Below are the code and all the weights of a small trained network. Each question names an input and a target symbol and asks about switching units off, where a switched-off unit gives its printed mean instead of its output.

import numpy as np


def w(rows, s, z=0):
    codes = np.array(rows[::2]) - 128.0
    scale = np.full(codes.shape[1], s)
    scale[-1] = z or s
    return codes * scale


def norm(h):
    return h / np.sqrt((h * h).mean(-1, keepdims=True) + 1e-5)


def f(y):
    return y / 2 * (1 + np.tanh(0.7978845608 * (y + 0.044715 * y**3)))


def softmax(a):
    e = np.exp(a - a.max(-1, keepdims=True))
    return e / e.sum(-1, keepdims=True)


def log_softmax(a):
    a = a - a.max(-1, keepdims=True)
    return a - np.log(np.exp(a).sum(-1, keepdims=True))


def net(x, mask):
    ids = ['αβγεζηθλμξπστφψω'.index(c) for c in x.split()]
    T = len(ids)
    res = E[ids] + P[:T]
    r = norm(res)
    for j in range(3):
        rows = slice(2 * j, 2 * j + 2)
        q, k, v = (r @ M[0][rows].T for M in (Q, K, V))
        z = softmax(np.where(np.tri(T) > 0, q @ k.T / 2**0.5, -1e9)) @ v
        o = O[0][rows]
        res = res + np.where(mask[j], z, o[:, -1]) @ o[:, :-1]
    y = f(norm(res) @ A[0][:, :-1].T + A[0][:, -1])
    res = res + np.where(mask[3:7], y, B[0][:, -1]) @ B[0][:, :-1]
    return log_softmax(norm(res)[-1] @ U[:, :-1].T + U[:, -1])


Q, K, V, O, A, B = {}, {}, {}, {}, {}, {}
E = w([
[118,163,125,129,133],'α',
[201,123,23,108,156],'β',
[109,147,124,135,108],'γ',
[109,145,128,135,111],'ε',
[23,56,207,100,187],'ζ',
[162,116,143,86,183],'η',
[113,155,128,136,125],'θ',
[37,109,69,86,194],'λ',
[152,99,111,134,89],'μ',
[125,154,135,119,141],'ξ',
[126,160,127,121,141],'π',
[213,255,98,93,75],'σ',
[126,157,130,116,145],'τ',
[169,125,191,120,120],'φ',
[109,153,113,129,112],'ψ',
[116,160,122,130,129],'ω',
],0.028)
P = w([
[134,116,142,119,117],'0',
[135,104,152,4,112],'1',
[107,105,148,27,93],'2',
[97,97,142,47,98],'3',
[123,167,150,178,107],'4',
[135,158,148,131,100],'5',
[138,155,149,124,106],'6',
[113,53,129,64,140],'7',
[104,120,136,124,92],'8',
[102,120,134,132,96],'9',
[114,141,138,221,120],'10',
[121,133,141,117,93],'11',
[115,125,136,116,86],'12',
[105,65,119,83,112],'13',
],0.011)
Q[0] = w([
[73,55,150,93,132],'h0',
[20,90,137,89,163],'h0',
[237,145,173,181,124],'h1',
[72,166,102,49,25],'h1',
[38,71,69,1,118],'h2',
[12,100,69,103,213],'h2',
],0.0075)
K[0] = w([
[101,129,123,204,122],'h0',
[179,173,112,249,219],'h0',
[175,127,214,44,114],'h1',
[107,123,89,147,83],'h1',
[133,125,128,226,131],'h2',
[107,135,137,193,228],'h2',
],0.013)
V[0] = w([
[129,162,79,215,93],'h0',
[184,148,150,121,93],'h0',
[203,93,138,120,129],'h1',
[142,117,46,131,72],'h1',
[116,129,26,91,122],'h2',
[88,84,152,155,11],'h2',
],0.012)
O[0] = w([
[166,157,100,57,129,90],'h0',
[240,196,116,139,53,172],'h0',
[148,70,119,141,79,2],'h1',
[167,109,123,254,174,178],'h1',
[164,166,33,96,201,174],'h2',
[192,131,208,118,227,203],'h2',
],0.0097,0.0055)
A[0] = w([
[158,122,145,132,180,97],'n0',
[210,172,183,164,211,254],'n1',
[35,85,211,151,157,76],'n2',
[1,120,175,106,102,142],'n3',
],0.0072,0.0023)
B[0] = w([
[81,24,166,188,173,143],'n0',
[91,116,72,217,52,255],'n1',
[136,178,117,40,157,133],'n2',
[122,19,98,255,80,147],'n3',
],0.0069,0.0081)
U = w([
[113,151,121,97,98,131],'α',
[188,96,7,138,136,93],'β',
[162,147,191,155,181,43],'γ',
[144,157,223,155,176,81],'ε',
[56,75,209,143,152,118],'ζ',
[114,76,117,149,107,213],'η',
[100,195,201,98,125,22],'θ',
[53,100,47,107,196,4],'λ',
[225,45,132,216,128,123],'μ',
[114,99,127,135,89,170],'ξ',
[116,123,97,118,84,153],'π',
[238,195,113,118,74,95],'σ',
[105,98,93,136,99,125],'τ',
[183,123,245,153,59,168],'φ',
[156,145,98,153,220,146],'ψ',
[120,163,116,93,122,47],'ω',
],0.018,0.0035)

Each question gives the input, a string of symbols that net reads in full, and the target symbol t.
The units are the heads (2 rows each of Q, K, V and O) and the neurons (one row each of A and B). Each row of codes is followed by its name. A weight is (code - 128) times the scale printed after its matrix; where a second scale follows, it is the last column's (O, A, B and U).
mask holds one flag per unit, heads first, then neurons. A switched-off unit (its flag False) gives its mean, the last column of its rows in O or B, instead of its output. The means were averaged over made-up inputs and are rounded, as every weight is.
A unit's drop is (log p(t) with every unit on - log p(t) with that unit switched off) / (log p(t) with every unit on - log p(t) with every unit switched off).
The circuit of an input: a set's keep is (log p(t) with only the set's units on - log p(t) with every unit switched off) / (log p(t) with every unit on - log p(t) with every unit switched off). Starting from all 7 units, units are removed one at a time, each time the one whose removal leaves the highest keep (on an exact tie, the one counted first), for as long as the keep stays at least 0.8.
circuit, biggest first: the units of the circuit, biggest drop first
k most important neurons: the k neurons with the biggest drops, biggest first
heads that matter: for each layer, one digit per head in row order, 1 if its drop is at least 0.15 and else 0, layers parted by /
drop of u: that unit's drop, to one decimal
input σ ζ π, target σ: 2 most important neurons => (n1 n0)
input φ β ψ, target φ: most important neuron => (n1)
input φ λ ω, target φ: heads that matter => 001
input λ ξ γ, target λ: circuit, biggest first => (h0 h2)
input μ τ π, target μ: heads that matter => 010
input ε ε ψ θ λ φ φ θ, target λ: heads that matter => 101
input γ β σ φ π τ, target σ: circuit, biggest first => (h0 h1)
input μ ψ π ε, target μ: heads that matter => 010
input ε ε γ ε β λ ψ θ, target β: heads that matter => 001
input ε σ γ β β ε σ ψ, target β: circuit, biggest first => (h1 h0)
input σ σ μ η, target σ: heads that matter => 101
input σ σ σ τ, target σ: heads that matter => 100
input ε ξ γ ψ, target ε: heads that matter => 001
input ε α μ σ ψ π ψ ψ σ α ω ε, target σ: heads that matter => 100
input φ ξ γ θ, target φ: heads that matter => 001
input γ σ ψ σ γ, target σ: circuit, biggest first => (h0)
input ψ ζ φ π φ λ σ ω, target φ: heads that matter => 101
input τ φ μ α ψ ε β γ, target ψ: heads that matter => 111
input μ φ σ ω θ ε μ θ σ θ ψ ξ ξ ψ, target ψ: heads that matter => 111
input ζ α ξ, target ζ: heads that matter => 100
input β ψ θ β φ ψ μ ψ, target φ: circuit, biggest first => (h2)
input μ β π α ψ ψ ε ζ ψ γ ε ψ, target ψ: circuit, biggest first => (h1 h2)
input γ β σ ψ τ ψ ψ φ μ σ φ α μ η, target φ: circuit, biggest first => (h2 h0)
input θ β β μ ε σ π π, target ε: 2 most important neurons => (n3 n0)
input μ φ τ, target μ: drop of h1 => 0.4
input ε σ θ, target ε: drop of h2 => 1.3
input μ ξ ψ, target μ: circuit, biggest first => (h1)
input ζ ψ ε σ ζ ε γ τ, target ζ: drop of h2 => 0.8
